Below are the code and all the weights of a small trained network. Each question names an input and a target symbol and asks about switching units off, where a switched-off unit gives its printed mean instead of its output.

import numpy as np


def w(rows, s, z=0):
    codes = np.array(rows[::2]) - 128.0
    scale = np.full(codes.shape[1], s)
    scale[-1] = z or s
    return codes * scale


def norm(h):
    return h / np.sqrt((h * h).mean(-1, keepdims=True) + 1e-5)


def f(y):
    return np.maximum(y, 0)


def softmax(a):
    e = np.exp(a - a.max(-1, keepdims=True))
    return e / e.sum(-1, keepdims=True)


def log_softmax(a):
    a = a - a.max(-1, keepdims=True)
    return a - np.log(np.exp(a).sum(-1, keepdims=True))


def net(x, mask):
    ids = ['ΓΠΨΩαβεζηθτ'.index(c) for c in x.split()]
    T = len(ids)
    res = E[ids] + P[:T]
    u = 0
    for l in range(3):
        q, k, v = (norm(res) @ M[l].T for M in (Q, K, V))
        z = softmax(np.where(np.tri(T) > 0, q @ k.T / 3**0.5, -1e9)) @ v
        res = res + np.where(mask[u], z, O[l][:, -1]) @ O[l][:, :-1]
        u += 1
        y = f(norm(res) @ A[l][:, :-1].T + A[l][:, -1])
        res = res + np.where(mask[u : u + 4], y, B[l][:, -1]) @ B[l][:, :-1]
        u += 4
    return log_softmax(norm(res)[-1] @ U[:, :-1].T + U[:, -1])


Q, K, V, O, A, B = {}, {}, {}, {}, {}, {}
E = w([
[117,84,100,83],'Γ',
[118,173,135,198],'Π',
[134,224,131,129],'Ψ',
[207,139,32,123],'Ω',
[20,98,142,151],'α',
[202,190,63,212],'β',
[111,2,104,203],'ε',
[137,188,137,96],'ζ',
[162,209,89,179],'η',
[53,87,146,200],'θ',
[125,150,69,128],'τ',
],0.0089)
P = w([
[104,163,253,47],'0',
[72,158,55,205],'1',
[67,162,65,194],'2',
[63,160,57,203],'3',
[66,152,73,197],'4',
[69,152,64,199],'5',
[61,160,68,196],'6',
[71,161,68,201],'7',
[73,154,73,201],'8',
[75,157,70,200],'9',
[66,147,68,198],'10',
[72,150,65,202],'11',
],0.0034)
Q[0] = w([
[91,132,109,142],'L0H1',
[168,215,139,250],'L0H1',
[106,237,64,147],'L0H1',
],0.015)
K[0] = w([
[180,88,137,188],'L0H1',
[240,203,247,179],'L0H1',
[209,134,199,46],'L0H1',
],0.011)
V[0] = w([
[212,116,213,121],'L0H1',
[84,164,253,213],'L0H1',
[114,130,191,96],'L0H1',
],0.005)
O[0] = w([
[2,205,140,16,88],'L0H1',
[18,151,23,86,250],'L0H1',
[46,112,131,97,126],'L0H1',
],0.0041,0.0023)
A[0] = w([
[97,2,105,157,3],'L0N1',
[113,148,128,190,17],'L0N2',
[73,37,103,40,122],'L0N3',
[180,193,111,152,79],'L0N4',
],0.0091,0.0017)
B[0] = w([
[79,29,21,154,201],'L0N1',
[114,144,175,197,243],'L0N2',
[254,64,151,138,152],'L0N3',
[178,122,82,213,253],'L0N4',
],0.0075,0.0034)
Q[1] = w([
[96,106,114,247],'L1H1',
[161,235,124,157],'L1H1',
[37,101,134,148],'L1H1',
],0.013)
K[1] = w([
[169,206,201,77],'L1H1',
[163,197,88,227],'L1H1',
[86,141,248,90],'L1H1',
],0.012)
V[1] = w([
[122,95,15,241],'L1H1',
[158,194,139,136],'L1H1',
[3,122,25,57],'L1H1',
],0.0059)
O[1] = w([
[2,162,81,51,255],'L1H1',
[153,178,127,129,179],'L1H1',
[53,111,49,233,146],'L1H1',
],0.0064,0.0046)
A[1] = w([
[50,214,224,135,2],'L1N1',
[51,103,103,169,129],'L1N2',
[73,1,121,150,62],'L1N3',
[144,128,227,219,40],'L1N4',
],0.0073,0.0014)
B[1] = w([
[155,167,79,254,187],'L1N1',
[81,121,132,33,254],'L1N2',
[94,3,152,170,192],'L1N3',
[134,90,208,38,166],'L1N4',
],0.007,0.0051)
Q[2] = w([
[70,94,133,153],'L2H1',
[153,185,97,187],'L2H1',
[127,191,44,248],'L2H1',
],0.017)
K[2] = w([
[82,133,162,153],'L2H1',
[152,158,192,99],'L2H1',
[177,195,252,104],'L2H1',
],0.017)
V[2] = w([
[199,141,244,65],'L2H1',
[169,164,91,42],'L2H1',
[218,128,123,255],'L2H1',
],0.0063)
O[2] = w([
[24,101,114,1,2],'L2H1',
[76,148,32,121,104],'L2H1',
[50,203,197,158,167],'L2H1',
],0.0057,0.0032)
A[2] = w([
[211,111,93,230,194],'L2N1',
[196,250,69,124,2],'L2N2',
[114,1,115,167,62],'L2N3',
[23,220,68,89,238],'L2N4',
],0.0094,0.0014)
B[2] = w([
[144,74,153,93,190],'L2N1',
[8,142,123,96,183],'L2N2',
[118,198,153,94,174],'L2N3',
[218,116,143,141,244],'L2N4',
],0.015,0.011)
U = w([
[208,27,200,57,43],'Γ',
[200,161,220,249,222],'Π',
[97,232,117,135,74],'Ψ',
[132,132,28,33,152],'Ω',
[50,98,173,124,3],'α',
[44,148,98,133,33],'β',
[136,11,70,212,201],'ε',
[145,202,212,35,204],'ζ',
[92,182,113,136,1],'η',
[29,102,182,145,16],'θ',
[255,128,155,68,157],'τ',
],0.0093,0.0027)

Each question gives the input, a string of symbols that net reads in full, and the target symbol t.
The units are the heads (3 rows each of Q, K, V and O) and the neurons (one row each of A and B). Each row of codes is followed by its name. A weight is (code - 128) times the scale printed after its matrix; where a second scale follows, it is the last column's (O, A, B and U).
mask holds one flag per unit, layer by layer, with each layer's heads first. A switched-off unit (its flag False) gives its mean, the last column of its rows in O or B, instead of its output. The means were averaged over made-up inputs and are rounded, as every weight is.
A unit's drop is (log p(t) with every unit on - log p(t) with that unit switched off) / (log p(t) with every unit on - log p(t) with every unit switched off).
The circuit of an input: a set's keep is (log p(t) with only the set's units on - log p(t) with every unit switched off) / (log p(t) with every unit on - log p(t) with every unit switched off). Starting from the 12 units with the biggest drops (on a tie, the unit counted first), units are removed one at a time, each time the one whose removal leaves the highest keep (on an exact tie, the one counted first), for as long as the keep stays at least 0.8.
circuit, biggest first: the units of the circuit, biggest drop first
unit that matters most: the unit with the biggest drop
k most important neurons: the k neurons with the biggest drops, biggest first
k most important neurons of layer l: the k neurons of layer l with the biggest drops, biggest first
input τ Π τ β Π Π Ω Π τ, target τ: circuit, biggest first -> L2N4
input Ω Ω α, target ζ: circuit, biggest first -> L2N3, L0H1
input Ω Π Π Γ Π Ω τ Ω Π η τ η, target ζ: 2 most important neurons of layer 2 -> L2N2, L2N4
input Γ ε τ Π Ω Π ζ ζ Γ τ ε τ, target τ: 2 most important neurons -> L2N4, L0N3
input Π Π θ β Γ τ Ω Ω Ω Π Ω Π, target ε: circuit, biggest first -> L0H1, L2H1
input Π Π Γ Π τ η, target ε: circuit, biggest first -> L0H1, L2N3, L2H1
input Γ τ Ω Π ε Ψ Ω θ Π η, target τ: circuit, biggest first -> L2H1, L2N4, L0N3
input Ω Π Ψ τ, target ζ: circuit, biggest first -> L1H1, L0H1
input τ τ α θ ε τ Π Π ζ Ψ Ψ, target Ω: circuit, biggest first -> L1H1, L2H1, L0H1
input Π Π Π α Π Π Π Π Π η, target ε: 2 most important neurons -> L2N3, L2N4
input τ Π Π Γ η, target Ω: 2 most important neurons of layer 2 -> L2N2, L2N4
input Ω Π θ, target ζ: 2 most important neurons -> L2N3, L0N1
input Ω Γ Π Π Γ Π Γ θ β Π τ Ω, target ζ: 2 most important neurons -> L2N2, L1N2
input Ω Π Γ τ β Π Γ, target ζ: circuit, biggest first -> L2N3
input β Π β Π ζ, target Ψ: 3 most important neurons -> L2N2, L2N1, L1N2
input Ψ Ω Π ζ, target Π: 3 most important neurons -> L2N4, L1N1, L2N3
input τ Π Π τ Π Ψ, target Ω: 3 most important neurons of layer 0 -> L0N2, L0N1, L0N4
input Π τ Γ Ψ Ψ τ Π θ α, target ε: 3 most important neurons of layer 0 -> L0N1, L0N3, L0N2
input Ω Ψ Γ Ψ η Π Π η Π Ω Ω τ, target ζ: 2 most important neurons of layer 0 -> L0N1, L0N2
input τ α Π β Ω Π ζ, target Ω: unit that matters most -> L1H1
